Each row has a name. Each piece below is followed by the name of the row it came from, unless a question asks for something else. Each question is about the rows just above it. Places in a row count from 1.

.70, .58, .92, .70, -.51 : Befes
.69, -.35, .92, .70, .46 : ged
-.06, -.90, .91, -.06, -.06 : Med
.59, -.42, .59, .59, -.65 : tosok
.23, -.35, .92, -.07, -.51 : Gufo
.91 is at row and place  Med, 3
How many times does Befes hold .70?  2
-.07 is at row and place  Gufo, 4
How many times does tosok hold .59?  3
How many times does tosok hold .58?  0
How many times does Med hold -.06?  3

.32, .34, .30, .31, .31, .35, .49, .23, .30, .41, .52, .27, .38, .32, .46, .48, .32, .46, .30, .48, .36, .27, .33, .34, .43, .45, .30, .38, .46, .30, .45, .38, .36, .42, .30, .42, .31, .47, .39, .40, .42, .35, .37, .51, .35 -> Sune
-.15, -.38, -.23, -.12, -.24, -.29, -.52, -.24, -.37, -.26, -.65, -.29, -.42, -.30, -.50, -.44, -.10, -.42, -.40, -.63, -.27, -.31, -.14, -.20, -.39, -.43, -.31, -.20, -.64, -.27, -.38, -.33, -.21, -.26, -.15, -.38, -.33, -.53, -.34, -.49, -.39, -.35, -.48, -.41, -.35 -> vebil
.43, .38, .39, .34, .39, .33, .31, .42, .41, .36, .32, .42, .34, .41, .29, .34, .40, .40, .35, .32, .39, .42, .41, .38, .34, .31, .39, .41, .34, .36, .31, .40, .43, .40, .40, .37, .37, .35, .40, .31, .36, .40, .36, .37, .37 -> Gufo
.32, .34, .30, .31, .31, .35, .49, .23, .30, .41, .52, .27, .38, .32, .46, .48, .32, .46, .30, .48, .36, .27, .33, .34, .43, .45, .30, .41, .38, .34, .37, .40, .42, .42, .38, .40, .35, .39, .40, .34, .39, .39, .36, .43, .37 -> tiz
.34, .34, .30, .31, .31, .32, .44, .26, .32, .39, .47, .30, .38, .34, .41, .21, .32, .45, .29, .44, .36, .30, .33, .34, .40, .43, .31, .38, .43, .29, .40, .38, .37, .41, .31, .40, .31, .44, .39, .36, .40, .35, .36, .48, .35 -> tosok
.34, .35, .32, .33, .33, .37, .48, .25, .31, .42, .50, .29, .38, .34, .46, .48, .35, .45, .32, .46, .37, .29, .35, .36, .44, .45, .31, .39, .44, .33, .45, .39, .37, .43, .32, .42, .33, .46, .40, .40, .43, .36, .37, .50, .37 -> ribip
.32, .34, .29, .30, .30, .34, .49, .22, .30, .41, .54, .27, .38, .32, .46, .49, .31, .47, .29, .49, .36, .27, .32, .34, .43, .44, .29, .38, .47, .29, .44, .38, .36, .43, .29, .42, .31, .48, .40, .39, .43, .35, .37, .53, .35 -> ged
.34, .31, .30, .31, .31, .32, .44, .26, .32, .31, .47, .30, .38, .34, .41, .44, .32, .31, .29, .44, .36, .30, .31, .34, .40, .40, .31, .30, .43, .29, .40, .38, .37, .41, .31, .40, .31, .44, .39, .30, .40, .30, .36, .48, .35 -> Befes
.25, .27, .20, .22, .22, .29, .52, .09, .22, .40, .58, .16, .34, .25, .48, .51, .24, .47, .21, .50, .30, .17, .25, .28, .43, .45, .20, .33, .47, .21, .45, .34, .31, .41, .20, .40, .23, .49, .36, .37, .41, .29, .32, .56, .30 -> ziper
-.15, -.38, -.23, -.12, -.24, -.29, -.52, -.24, -.37, -.26, -.65, -.29, -.42, -.30, -.50, -.44, -.10, -.42, -.40, -.63, -.27, -.31, -.14, -.20, -.39, -.43, -.31, -.20, -.64, -.27, -.38, -.33, -.21, -.28, -.15, -.38, -.33, -.53, -.34, -.49, -.39, -.35, -.48, -.41, -.35 -> Tif
-.15, -.42, -.26, -.12, -.27, -.31, -.55, -.28, -.41, -.27, -.69, -.33, .31, -.32, -.54, -.46, -.10, -.43, -.45, -.68, -.29, -.35, -.14, -.21, -.42, -.46, -.35, -.20, -.69, -.30, -.40, -.35, -.22, -.26, -.16, -.41, -.36, -.56, -.36, -.53, -.41, -.38, -.52, -.42, -.38 -> zada
How many times does Befes hold .30?  6
Count of .34 in Gufo:  5
Which row holds .32, .34, .30, .31, .31, .35, .49, .23, .30, .41, .52, .27, .38, .32, .46, .48, .32, .46, .30, .48, .36, .27, .33, .34, .43, .45, .30, .41, .38, .34, .37, .40, .42, .42, .38, .40, .35, .39, .40, .34, .39, .39, .36, .43, .37?  tiz

.01, -.03, -.04, -.02, -.02 = ziper
-.10, .81, -.04, .01, -.07 = Befes
.01, -.01, .02, -.06, -.19 = ribip
Row and place of .02 in the named rows:  ribip, 3
Times -.03 occurs in ziper:  1
Count of -.01 in ziper:  0
Where in the named rows is -.03?  ziper, 2

.22, .15, -.31, .61, .66, -.60, .17, -.10, .57, -.51, -.46, .60, .02, .66, .66, -.05, -.43, -.20, -.32, .66 -> ged
.22, .15, -.31, .61, .66, -.60, .17, -.10, .57, -.51, -.46, .39, -.41, -.58, .15, -.17, -.46, .41, .15, -.52 -> tiz
.30, -.65, -.44, .58, -.72, .58, .58, .40, -.32, .61, .40, -.40, .19, -.21, -.65, .09, .27, .59, -.26, -.19 -> ribip
Times .41 occurs in ribip:  0
Times .67 occurs in ged:  0

-.12, -.09, -.09, -.22, .00, -.14, -.22, -.22, -.09, -.22, -.72 : ribip
.03, .14, -.02, -.31, -.09, -.13, -.30, -.12, .01, .05, -.22 : Sune
-.12, -.01, .04, .31, -.24, -.14, -.22, .09, -.09, -.20, -.02 : vebil
.03, .14, -.02, .00, -.09, -.13, -.30, -.12, .02, -.10, -.22 : ged
-.01 is at row and place  vebil, 2
which: -.12, -.01, .04, .31, -.24, -.14, -.22, .09, -.09, -.20, -.02  vebil
which: .03, .14, -.02, -.31, -.09, -.13, -.30, -.12, .01, .05, -.22  Sune
How many times does ribip hold -.09?  3

.45, -.14, .22, -.11, -.32, .18, .13, .18, -.15, -.46, -.02, -.49, -.15, .26, .19, .21, -.37, .52, .00 -> ziper
.49, .36, -.29, -.19, .08, .51, .24, .06, .12, -.68, .03, .23, -.27, -.35, -.01, .48, -.29, .32, -.22 -> Med
-.19, -.46, -.06, -.14, -.47, .02, -.14, -.16, -.21, -.31, .08, -.09, -.40, -.27, .45, -.12, .47, .06, -.09 -> vebil
.05, -.42, -.55, .27, -.05, -.09, -.05, .27, -.20, -.65, .44, .11, -.44, -.74, -.27, -.23, -.12, -.43, -.15 -> ged
-.35, .34, .14, .07, .31, .13, -.15, .59, .19, .68, .07, -.20, .31, -.31, -.14, -.19, .58, .27, -.14 -> Befes
-.21, -.38, -.20, .09, .23, .49, .26, -.05, .14, .50, -.19, .00, .17, -.06, .10, .17, .10, -.16, .16 -> Tif
-.29, -.58, .28, .14, .26, .56, .45, -.33, .30, .40, .45, -.12, -.10, -.08, .47, -.04, -.02, .27, .05 -> zada
-.28, -.23, -.40, .05, -.14, .12, .15, -.29, -.44, .17, .13, -.02, -.28, -.28, -.28, -.18, -.06, -.14, -.29 -> ribip
.25, -.26, .26, -.26, .16, .06, .29, -.41, .02, -.49, -.15, -.30, -.36, -.04, -.21, .29, -.01, -.33, -.03 -> Sune
-.35, .34, .14, .07, .31, .13, -.34, .59, .19, .68, .07, -.20, .31, -.37, -.16, -.16, .32, -.29, .24 -> tiz
.28, -.54, -.07, -.15, .32, .62, .36, -.03, .53, -.13, .19, -.34, -.20, -.21, .36, .61, .03, .04, -.13 -> Gufo
which: .49, .36, -.29, -.19, .08, .51, .24, .06, .12, -.68, .03, .23, -.27, -.35, -.01, .48, -.29, .32, -.22  Med
.28, -.54, -.07, -.15, .32, .62, .36, -.03, .53, -.13, .19, -.34, -.20, -.21, .36, .61, .03, .04, -.13 is in which row?  Gufo
Row and place of -.11 in the named rows:  ziper, 4
How many times does ribip hold -.28?  4
which: .25, -.26, .26, -.26, .16, .06, .29, -.41, .02, -.49, -.15, -.30, -.36, -.04, -.21, .29, -.01, -.33, -.03  Sune

.50, -.05, .11, .32, -.03, .16, .16  tosok
-.18, -.18, -.26, -.26, .33, -.18, -.04  ribip
.21, -.19, .21, .47, -.18, -.19, .17  Gufo
Count of -.19 in ribip:  0
Which row holds .50, -.05, .11, .32, -.03, .16, .16?  tosok
Times .32 occurs in tosok:  1
Count of -.19 in Gufo:  2

